Below are the code and all the weights of a small trained network. Each question names an input and a target symbol and asks about switching units off, where a switched-off unit gives its printed mean instead of its output.

import numpy as np


def w(rows, s, z=0):
    codes = np.array(rows[::2]) - 128.0
    scale = np.full(codes.shape[1], s)
    scale[-1] = z or s
    return codes * scale


def f(y):
    return np.maximum(y, 0)


def softmax(a):
    e = np.exp(a - a.max(-1, keepdims=True))
    return e / e.sum(-1, keepdims=True)


def log_softmax(a):
    a = a - a.max(-1, keepdims=True)
    return a - np.log(np.exp(a).sum(-1, keepdims=True))


def net(x, mask):
    ids = ['αβεζηθμστψω'.index(c) for c in x.split()]
    T = len(ids)
    res = E[ids] + P[:T]
    r = res
    for j in range(3):
        rows = slice(4 * j, 4 * j + 4)
        q, k, v = (r @ M[0][rows].T for M in (Q, K, V))
        z = softmax(np.where(np.tri(T) > 0, q @ k.T / 4**0.5, -1e9)) @ v
        o = O[0][rows]
        res = res + np.where(mask[j], z, o[:, -1]) @ o[:, :-1]
    y = f(res @ A[0][:, :-1].T + A[0][:, -1])
    res = res + np.where(mask[3:27], y, B[0][:, -1]) @ B[0][:, :-1]
    return log_softmax(res[-1] @ U[:, :-1].T + U[:, -1])


Q, K, V, O, A, B = {}, {}, {}, {}, {}, {}
E = w([
[162,130,154,139],'α',
[172,123,129,105],'β',
[111,88,95,86],'ε',
[152,135,123,126],'ζ',
[122,154,148,154],'η',
[137,135,129,127],'θ',
[106,115,131,250],'μ',
[82,114,154,212],'σ',
[149,156,75,158],'τ',
[118,123,108,162],'ψ',
[108,129,84,178],'ω',
],0.017)
P = w([
[200,235,115,170],'0',
[85,29,6,221],'1',
[126,31,47,195],'2',
[98,27,1,203],'3',
[124,168,137,91],'4',
[99,156,155,126],'5',
[60,179,208,118],'6',
[152,144,104,160],'7',
[68,127,96,160],'8',
[27,94,37,222],'9',
[121,128,119,223],'10',
[67,128,155,200],'11',
],0.0046)
Q[0] = w([
[171,200,220,28],'h0',
[149,64,76,184],'h0',
[87,199,253,125],'h0',
[161,128,186,200],'h0',
[88,52,87,148],'h1',
[115,49,163,122],'h1',
[160,135,160,31],'h1',
[186,117,58,105],'h1',
[47,138,224,35],'h2',
[69,211,198,86],'h2',
[61,169,211,75],'h2',
[113,130,65,224],'h2',
],0.0073)
K[0] = w([
[132,50,68,161],'h0',
[130,186,95,111],'h0',
[123,73,78,135],'h0',
[82,127,68,113],'h0',
[116,254,99,140],'h1',
[146,156,159,163],'h1',
[83,111,192,142],'h1',
[99,175,163,134],'h1',
[29,47,99,139],'h2',
[125,59,66,111],'h2',
[84,82,76,148],'h2',
[105,160,158,142],'h2',
],0.0098)
V[0] = w([
[27,98,43,162],'h0',
[140,77,155,74],'h0',
[121,39,32,66],'h0',
[14,176,47,121],'h0',
[98,129,102,174],'h1',
[133,14,149,85],'h1',
[1,40,235,126],'h1',
[110,84,137,55],'h1',
[39,8,40,156],'h2',
[132,38,78,43],'h2',
[91,133,71,191],'h2',
[192,85,135,37],'h2',
],0.0082)
O[0] = w([
[57,122,30,87,223],'h0',
[177,76,173,122,91],'h0',
[141,47,11,210,197],'h0',
[100,148,7,34,167],'h0',
[63,158,100,133,186],'h1',
[164,35,168,140,134],'h1',
[49,59,158,39,71],'h1',
[178,36,179,164,91],'h1',
[129,75,12,174,254],'h2',
[245,66,127,254,138],'h2',
[45,173,28,159,213],'h2',
[198,55,181,196,76],'h2',
],0.006,0.0032)
A[0] = w([
[97,128,228,139,47],'n0',
[138,141,45,80,75],'n1',
[65,59,243,60,253],'n2',
[25,106,179,187,220],'n3',
[130,251,100,146,91],'n4',
[38,106,135,160,63],'n5',
[2,167,193,81,85],'n6',
[97,202,133,132,24],'n7',
[226,158,158,170,84],'n8',
[116,145,200,146,59],'n9',
[240,185,90,135,161],'n10',
[121,26,167,74,219],'n11',
[72,101,149,231,135],'n12',
[71,136,236,49,133],'n13',
[58,107,167,144,222],'n14',
[78,130,158,232,17],'n15',
[145,165,68,159,123],'n16',
[90,212,55,178,137],'n17',
[139,145,9,120,97],'n18',
[210,152,99,110,176],'n19',
[93,85,155,131,252],'n20',
[120,182,144,187,76],'n21',
[86,174,189,90,98],'n22',
[158,196,122,209,75],'n23',
],0.0063,0.0047)
B[0] = w([
[171,189,110,214,132],'n0',
[84,122,199,161,187],'n1',
[222,253,165,167,147],'n2',
[241,152,114,107,204],'n3',
[46,100,178,68,175],'n4',
[154,44,123,98,156],'n5',
[207,98,46,12,168],'n6',
[94,84,182,60,144],'n7',
[116,85,246,220,140],'n8',
[203,182,161,156,133],'n9',
[18,87,90,153,164],'n10',
[185,205,126,223,170],'n11',
[195,131,117,69,187],'n12',
[242,193,59,99,142],'n13',
[202,141,93,153,187],'n14',
[111,88,158,61,142],'n15',
[93,130,146,187,199],'n16',
[56,74,111,122,253],'n17',
[102,141,167,154,254],'n18',
[60,91,126,86,161],'n19',
[202,196,122,169,202],'n20',
[88,103,180,119,143],'n21',
[198,122,109,35,143],'n22',
[34,108,174,133,150],'n23',
],0.0053,0.007)
U = w([
[203,158,88,24,152],'α',
[162,61,183,73,129],'β',
[206,40,40,193,214],'ε',
[149,102,222,184,144],'ζ',
[39,124,129,168,53],'η',
[106,46,208,108,11],'θ',
[178,49,70,2,4],'μ',
[97,19,129,11,57],'σ',
[118,123,193,144,101],'τ',
[64,120,154,147,95],'ψ',
[230,242,140,165,237],'ω',
],0.0053,0.0046)

Each question gives the input, a string of symbols that net reads in full, and the target symbol t.
The units are the heads (4 rows each of Q, K, V and O) and the neurons (one row each of A and B). Each row of codes is followed by its name. A weight is (code - 128) times the scale printed after its matrix; where a second scale follows, it is the last column's (O, A, B and U).
mask holds one flag per unit, heads first, then neurons. A switched-off unit (its flag False) gives its mean, the last column of its rows in O or B, instead of its output. The means were averaged over made-up inputs and are rounded, as every weight is.
A unit's drop is (log p(t) with every unit on - log p(t) with that unit switched off) / (log p(t) with every unit on - log p(t) with every unit switched off).
The circuit of an input: a set's keep is (log p(t) with only the set's units on - log p(t) with every unit switched off) / (log p(t) with every unit on - log p(t) with every unit switched off). Starting from the 12 units with the biggest drops (on a tie, the unit counted first), units are removed one at a time, each time the one whose removal leaves the highest keep (on an exact tie, the one counted first), for as long as the keep stays at least 0.8.
circuit, biggest first: the units of the circuit, biggest drop first
most important unit: the unit with the biggest drop
top k neurons: the k neurons with the biggest drops, biggest first
heads that matter: for each layer, one digit per head in row order, 1 if its drop is at least 0.15 and else 0, layers parted by /
drop when u is switched off: that unit's drop, to one decimal
input β μ α μ, target ζ: circuit, biggest first => h0, h2
input η ε ω, target α: heads that matter => 101
input ω ε μ, target η: heads that matter => 111
input ω ω ε ε ε α, target ε: most important unit => h2
input τ ω η ε, target η: heads that matter => 010
input α β α, target ω: circuit, biggest first => h2, h0, n2, n17
input α ε ε α α, target ε: circuit, biggest first => h0, h2
input α ε α ε β ψ ε, target ε: heads that matter => 001
input ε ψ ε ε α α α α ε, target ω: heads that matter => 100
input α ε ε ε β β, target ε: circuit, biggest first => h2, h0
input η ω η ω ω ε η, target η: circuit, biggest first => h2, h0, n17, h1
input μ ε ε, target σ: heads that matter => 111
input η θ η, target α: heads that matter => 101
input α ε θ, target ω: heads that matter => 101
input η ω ε, target α: top neuron => n6
input ε ζ ω τ, target η: heads that matter => 010
input α ε ω, target ω: drop when h2 is switched off => 0.7
input α ε ε α ε, target ε: drop when h0 is switched off => 0.1
input α ω μ, target ω: drop when h0 is switched off => 0.7
input α μ ε ε, target ω: drop when h2 is switched off => 0.2
input ω α θ ω, target η: top neuron => n17
